Here is a tiny trained network, its code and every weight. The questions are about switching its units off for an input and a class, where a switched-off unit gives its printed mean instead of its output.

import numpy as np


def w(rows, s, z=0):
    codes = np.array(rows[::2]) - 128.0
    scale = np.full(codes.shape[1], s)
    scale[-1] = z or s
    return codes * scale


def norm(h):
    return h / np.sqrt((h * h).mean(-1, keepdims=True) + 1e-5)


def f(y):
    return y / 2 * (1 + np.tanh(0.7978845608 * (y + 0.044715 * y**3)))


def log_softmax(a):
    a = a - a.max(-1, keepdims=True)
    return a - np.log(np.exp(a).sum(-1, keepdims=True))


def net(x, mask):
    res = np.array(x, float).reshape(1, 8) / 4 @ E
    u = 0
    for l in range(2):
        y = f(norm(res) @ A[l][:, :-1].T + A[l][:, -1])
        res = res + np.where(mask[u : u + 12], y, B[l][:, -1]) @ B[l][:, :-1]
        u += 12
    return log_softmax(norm(res)[-1] @ U[:, :-1].T + U[:, -1])


A, B = {}, {}
E = w([
[123,129,28,105,123,104,205,83,99,49],'x0',
[49,94,168,135,253,132,172,114,50,150],'x1',
[144,121,80,43,181,130,84,90,173,171],'x2',
[128,126,129,126,125,129,130,127,129,128],'x3',
[165,85,108,101,99,121,190,151,107,203],'x4',
[201,148,133,202,187,145,172,94,173,137],'x5',
[126,128,126,127,128,129,126,126,127,131],'x6',
[193,79,185,73,130,198,130,131,121,60],'x7',
],0.0045)
A[0] = w([
[91,69,103,66,192,122,115,82,171,148,1],'L0N1',
[128,186,69,79,116,119,202,66,98,58,50],'L0N2',
[70,68,193,214,142,122,213,157,57,80,34],'L0N3',
[165,132,125,199,2,101,138,186,163,63,46],'L0N4',
[212,57,99,102,86,107,198,144,65,245,31],'L0N5',
[86,175,152,180,162,130,17,41,148,18,80],'L0N6',
[122,184,70,80,117,112,201,68,91,50,68],'L0N7',
[68,214,29,199,134,31,129,184,134,229,26],'L0N8',
[82,177,153,175,165,130,15,61,136,26,12],'L0N9',
[132,170,251,137,134,174,39,151,150,228,69],'L0N10',
[211,68,101,104,73,102,205,154,57,247,62],'L0N11',
[225,179,101,246,208,219,170,109,184,152,37],'L0N12',
],0.004,0.0026)
B[0] = w([
[168,198,119,129,135,127,116,165,87,114,122],'L0N1',
[138,56,129,187,140,121,79,190,146,163,178],'L0N2',
[166,210,104,149,108,151,118,135,90,154,211],'L0N3',
[125,184,116,144,156,162,137,107,60,186,222],'L0N4',
[60,173,139,119,154,155,143,173,205,90,177],'L0N5',
[101,139,122,100,126,134,224,212,177,175,208],'L0N6',
[138,53,135,191,137,126,79,197,150,171,192],'L0N7',
[69,110,185,146,127,173,73,12,182,31,241],'L0N8',
[89,123,119,87,125,152,217,200,185,163,170],'L0N9',
[136,12,44,211,145,95,114,177,133,110,254],'L0N10',
[47,182,144,137,157,151,146,187,208,81,199],'L0N11',
[150,111,184,81,107,2,167,95,129,137,223],'L0N12',
],0.0063,0.0021)
A[1] = w([
[131,113,115,94,130,158,155,143,132,110,53],'L1N1',
[75,110,127,68,86,116,86,158,84,114,44],'L1N2',
[119,152,136,193,145,111,140,108,130,138,215],'L1N3',
[77,124,166,128,205,114,151,131,82,118,66],'L1N4',
[142,122,78,59,196,120,76,96,171,170,142],'L1N5',
[194,81,184,86,131,192,160,153,113,73,74],'L1N6',
[61,124,121,77,84,115,74,161,82,123,93],'L1N7',
[95,112,161,126,200,126,130,112,55,133,29],'L1N8',
[128,86,2,137,131,101,202,108,105,42,54],'L1N9',
[176,87,176,73,129,189,139,137,117,68,3],'L1N10',
[146,116,89,55,175,139,102,106,158,150,62],'L1N11',
[173,163,114,129,24,108,88,137,189,108,89],'L1N12',
],0.0064,0.003)
B[1] = w([
[102,156,156,186,130,131,134,123,159,153,123],'L1N1',
[195,122,160,153,168,83,185,90,181,135,174],'L1N2',
[146,99,131,22,82,129,98,136,107,90,254],'L1N3',
[181,153,55,91,106,177,103,123,170,153,201],'L1N4',
[124,156,183,189,31,129,160,171,44,68,237],'L1N5',
[21,151,92,124,101,71,69,64,153,125,225],'L1N6',
[229,124,170,133,164,75,195,83,166,117,207],'L1N7',
[183,163,60,104,135,178,122,105,142,163,168],'L1N8',
[130,72,211,157,146,137,34,186,160,197,188],'L1N9',
[52,147,105,168,128,102,99,79,155,151,168],'L1N10',
[113,164,164,194,74,124,159,153,91,103,166],'L1N11',
[125,133,79,76,253,195,156,108,63,179,240],'L1N12',
],0.007,0.0028)
U = w([
[179,172,40,77,190,222,116,103,76,193,251],'0',
[132,2,139,190,137,109,35,214,146,161,158],'1',
[15,147,127,124,92,105,68,7,163,91,160],'2',
[65,168,141,91,137,159,217,226,227,115,55],'3',
[228,116,188,98,145,20,207,65,147,118,47],'4',
[141,192,158,168,19,136,137,174,6,72,63],'5',
],0.0097,0.0015)

Each question gives the input, the list of numbers given to net, and the class t.
The units are the neurons (one row each of A and B). Each row of codes is followed by its name. A weight is (code - 128) times the scale printed after its matrix; where a second scale follows, it is the last column's (A, B and U).
mask holds one flag per neuron, layer by layer. A switched-off neuron (its flag False) gives its mean, the last column of its row in B, instead of its output. The means were averaged over made-up inputs and are rounded, as every weight is.
A unit's drop is (log p(t) with every unit on - log p(t) with that unit switched off) / (log p(t) with every unit on - log p(t) with every unit switched off).
The circuit of an input: a set's keep is (log p(t) with only the set's units on - log p(t) with every unit switched off) / (log p(t) with every unit on - log p(t) with every unit switched off). Starting from the 12 units with the biggest drops (on a tie, the unit counted first), units are removed one at a time, each time the one whose removal leaves the highest keep (on an exact tie, the one counted first), for as long as the keep stays at least 0.8.
circuit, biggest first: the units of the circuit, biggest drop first
unit that matters most: the unit with the biggest drop
top k neurons: the k neurons with the biggest drops, biggest first
top k neurons in layer l: the k neurons of layer l with the biggest drops, biggest first
input [-1,1,-7,-4,7,-8,-8,-2], class 4: circuit, biggest first	[L1N7]
input [0,1,5,2,-6,3,8,-5], class 3: top 3 neurons	[L0N6, L0N9, L1N6]
input [-1,-8,-8,-7,-8,-4,7,0], class 0: top 2 neurons	[L1N12, L1N5]
input [2,-7,6,6,-8,-7,6,-5], class 3: circuit, biggest first	[L0N6, L0N9]
input [-3,1,7,-5,8,7,-6,-5], class 3: top 2 neurons in layer 0	[L0N11, L0N5]
input [3,5,7,7,7,-8,7,-6], class 4: top 2 neurons in layer 1	[L1N7, L1N2]
input [6,1,-3,-3,-8,-2,2,7], class 3: top 4 neurons	[L0N6, L0N9, L0N10, L0N8]
input [0,-8,-1,4,5,-1,-6,8], class 0: top 4 neurons	[L1N12, L0N8, L0N4, L1N5]
input [5,-2,-1,-6,2,-5,-3,7], class 2: top 3 neurons	[L1N6, L0N10, L1N10]
input [-2,7,5,-5,-1,-8,-6,2], class 4: top 4 neurons in layer 1	[L1N7, L1N2, L1N12, L1N5]
input [-5,5,-1,-3,3,-1,7,-4], class 0: circuit, biggest first	[L1N8, L1N4]
input [-4,4,5,-5,6,7,8,7], class 2: top 3 neurons in layer 1	[L1N6, L1N10, L1N7]
input [0,-7,1,1,5,-3,-4,-7], class 0: top 3 neurons in layer 1	[L1N12, L1N6, L1N10]
input [-3,7,-1,-7,1,6,-4,3], class 0: unit that matters most	L1N8
input [-6,2,-6,8,7,-3,7,5], class 3: top 4 neurons in layer 0	[L0N11, L0N5, L0N7, L0N2]
input [-2,0,7,0,-8,7,3,8], class 2: circuit, biggest first	[L1N6, L1N10]
input [-2,-5,7,-5,-5,-7,7,4], class 4: circuit, biggest first	[L1N7, L1N2]
input [5,6,-6,-4,1,4,5,-8], class 2: top 3 neurons in layer 0	[L0N8, L0N10, L0N4]
input [0,-4,7,-4,7,-4,2,-5], class 3: top 3 neurons	[L0N11, L0N5, L1N6]
input [2,1,3,-2,3,5,8,-2], class 4: unit that matters most	L0N12
input [4,-7,6,-3,2,-4,6,8], class 2: top 3 neurons	[L1N6, L1N10, L0N3]
input [-7,-2,2,-6,-2,2,7,8], class 2: top 3 neurons in layer 1	[L1N6, L1N10, L1N9]
